Below is a small trained network, with its code and all its weights. Each question gives an input and a class and asks what happens when units are switched off, that is, made to give their printed mean instead of their output.

import numpy as np


def w(rows, s, z=0):
    codes = np.array(rows[::2]) - 128.0
    scale = np.full(codes.shape[1], s)
    scale[-1] = z or s
    return codes * scale


def norm(h):
    return h / np.sqrt((h * h).mean(-1, keepdims=True) + 1e-5)


def f(y):
    return y / 2 * (1 + np.tanh(0.7978845608 * (y + 0.044715 * y**3)))


def log_softmax(a):
    a = a - a.max(-1, keepdims=True)
    return a - np.log(np.exp(a).sum(-1, keepdims=True))


def net(x, mask):
    res = np.array(x, float).reshape(1, 5) / 4 @ E
    u = 0
    for l in range(3):
        y = f(norm(res) @ A[l][:, :-1].T + A[l][:, -1])
        res = res + np.where(mask[u : u + 6], y, B[l][:, -1]) @ B[l][:, :-1]
        u += 6
    return log_softmax(norm(res)[-1] @ U[:, :-1].T + U[:, -1])


A, B = {}, {}
E = w([
[217,223,161,243,254],'x0',
[239,5,180,189,70],'x1',
[127,126,133,130,132],'x2',
[130,126,123,128,130],'x3',
[243,226,174,24,93],'x4',
],0.0054)
A[0] = w([
[216,75,98,181,57,185],'0.n0',
[21,3,66,214,159,2],'0.n1',
[107,81,145,235,138,28],'0.n2',
[32,160,130,112,107,86],'0.n3',
[191,147,92,74,81,180],'0.n4',
[56,53,143,209,177,160],'0.n5',
],0.0073,0.0041)
B[0] = w([
[167,86,177,160,118,228],'0.n0',
[219,118,78,60,154,254],'0.n1',
[115,217,235,137,135,160],'0.n2',
[104,82,142,100,164,171],'0.n3',
[83,102,238,118,162,194],'0.n4',
[143,203,122,127,1,249],'0.n5',
],0.0089,0.0042)
A[1] = w([
[68,143,81,39,120,69],'1.n0',
[44,75,55,233,158,157],'1.n1',
[189,179,106,80,162,58],'1.n2',
[26,39,89,186,58,34],'1.n3',
[242,118,135,144,236,3],'1.n4',
[168,254,73,105,199,2],'1.n5',
],0.0094,0.0026)
B[1] = w([
[160,174,137,104,196,213],'1.n0',
[181,156,81,166,54,141],'1.n1',
[78,123,179,163,211,172],'1.n2',
[186,169,106,197,174,157],'1.n3',
[168,96,138,139,217,195],'1.n4',
[2,57,138,177,127,255],'1.n5',
],0.0092,0.0053)
A[2] = w([
[131,225,144,60,125,117],'2.n0',
[246,116,98,235,108,81],'2.n1',
[154,168,74,104,158,15],'2.n2',
[65,199,100,208,175,178],'2.n3',
[145,188,167,236,159,252],'2.n4',
[92,211,17,140,128,195],'2.n5',
],0.011,0.0028)
B[2] = w([
[77,7,58,119,244,178],'2.n0',
[61,193,1,19,172,219],'2.n1',
[250,217,246,128,212,142],'2.n2',
[195,106,147,110,8,255],'2.n3',
[113,214,108,147,93,248],'2.n4',
[247,91,157,243,158,231],'2.n5',
],0.0074,0.0066)
U = w([
[238,142,111,160,213,251],'0',
[150,88,11,47,37,68],'1',
[134,135,122,245,15,185],'2',
[133,253,60,129,78,53],'3',
[49,54,116,62,205,37],'4',
[151,34,194,96,52,190],'5',
[30,154,203,202,158,121],'6',
],0.019,0.0031)

Each question gives the input, the list of numbers given to net, and the class t.
The units are the neurons (one row each of A and B). Each row of codes is followed by its name. A weight is (code - 128) times the scale printed after its matrix; where a second scale follows, it is the last column's (A, B and U).
mask holds one flag per neuron, layer by layer. A switched-off neuron (its flag False) gives its mean, the last column of its row in B, instead of its output. The means were averaged over made-up inputs and are rounded, as every weight is.
A unit's drop is (log p(t) with every unit on - log p(t) with that unit switched off) / (log p(t) with every unit on - log p(t) with every unit switched off).
The circuit of an input: a set's keep is (log p(t) with only the set's units on - log p(t) with every unit switched off) / (log p(t) with every unit on - log p(t) with every unit switched off). Starting from the 12 units with the biggest drops (on a tie, the unit counted first), units are removed one at a time, each time the one whose removal leaves the highest keep (on an exact tie, the one counted first), for as long as the keep stays at least 0.8.
units of the circuit, in order: the units of the circuit, biggest drop first
k most important neurons: the k neurons with the biggest drops, biggest first
k most important neurons of layer l: the k neurons of layer l with the biggest drops, biggest first
drop when u is switched off: that unit's drop, to one decimal
input [-6,4,3,4,-1], class 1: units of the circuit, in order -> (1.n3 2.n1)
input [0,7,5,3,0], class 1: 3 most important neurons -> (2.n1 1.n5 2.n5)
input [3,8,2,0,-5], class 3: 3 most important neurons -> (2.n1 0.n2 0.n5)
input [-3,7,1,-2,-1], class 1: units of the circuit, in order -> (2.n1 1.n5)
input [2,3,6,-7,-5], class 3: 2 most important neurons -> (0.n5 0.n2)
input [5,8,-3,8,0], class 3: units of the circuit, in order -> (2.n1 2.n4)
input [7,0,-2,-2,0], class 2: 2 most important neurons -> (0.n1 1.n5)
input [-4,2,-6,-8,-4], class 1: units of the circuit, in order -> (0.n1)
input [-1,7,8,5,-7], class 1: units of the circuit, in order -> (0.n1 2.n1)
input [7,-1,1,-2,0], class 2: units of the circuit, in order -> (2.n3 1.n5)
input [-2,7,7,2,-8], class 1: units of the circuit, in order -> (0.n1 2.n1)
input [1,-2,-2,-8,-2], class 2: 2 most important neurons -> (0.n5 1.n5)
input [-2,0,8,-1,-7], class 0: 2 most important neurons of layer 0 -> (0.n1 0.n0)
input [3,-8,-5,2,2], class 6: units of the circuit, in order -> (1.n5)
input [7,0,-8,-4,-2], class 2: 3 most important neurons -> (1.n5 0.n0 2.n3)
input [1,-6,6,7,7], class 6: 2 most important neurons -> (1.n5 1.n2)
input [-7,0,-3,8,-3], class 0: 2 most important neurons -> (1.n3 1.n0)
input [1,8,5,1,-5], class 3: 2 most important neurons -> (2.n1 0.n2)
input [0,3,-6,6,4], class 5: 2 most important neurons of layer 1 -> (1.n3 1.n0)
input [1,0,-3,3,-3], class 2: units of the circuit, in order -> (1.n0)
input [2,2,-5,-5,-8], class 3: 2 most important neurons of layer 0 -> (0.n5 0.n2)
input [0,-5,-2,-5,-8], class 0: 3 most important neurons -> (1.n0 2.n5 0.n1)
input [-3,1,4,-4,-4], class 1: 2 most important neurons -> (0.n1 0.n5)
input [-1,-7,-3,-3,0], class 0: 2 most important neurons -> (0.n1 2.n5)
input [-1,3,-1,8,-7], class 1: 2 most important neurons -> (0.n1 0.n5)
input [-2,-4,3,1,0], class 0: drop when 0.n1 is switched off -> 0.2
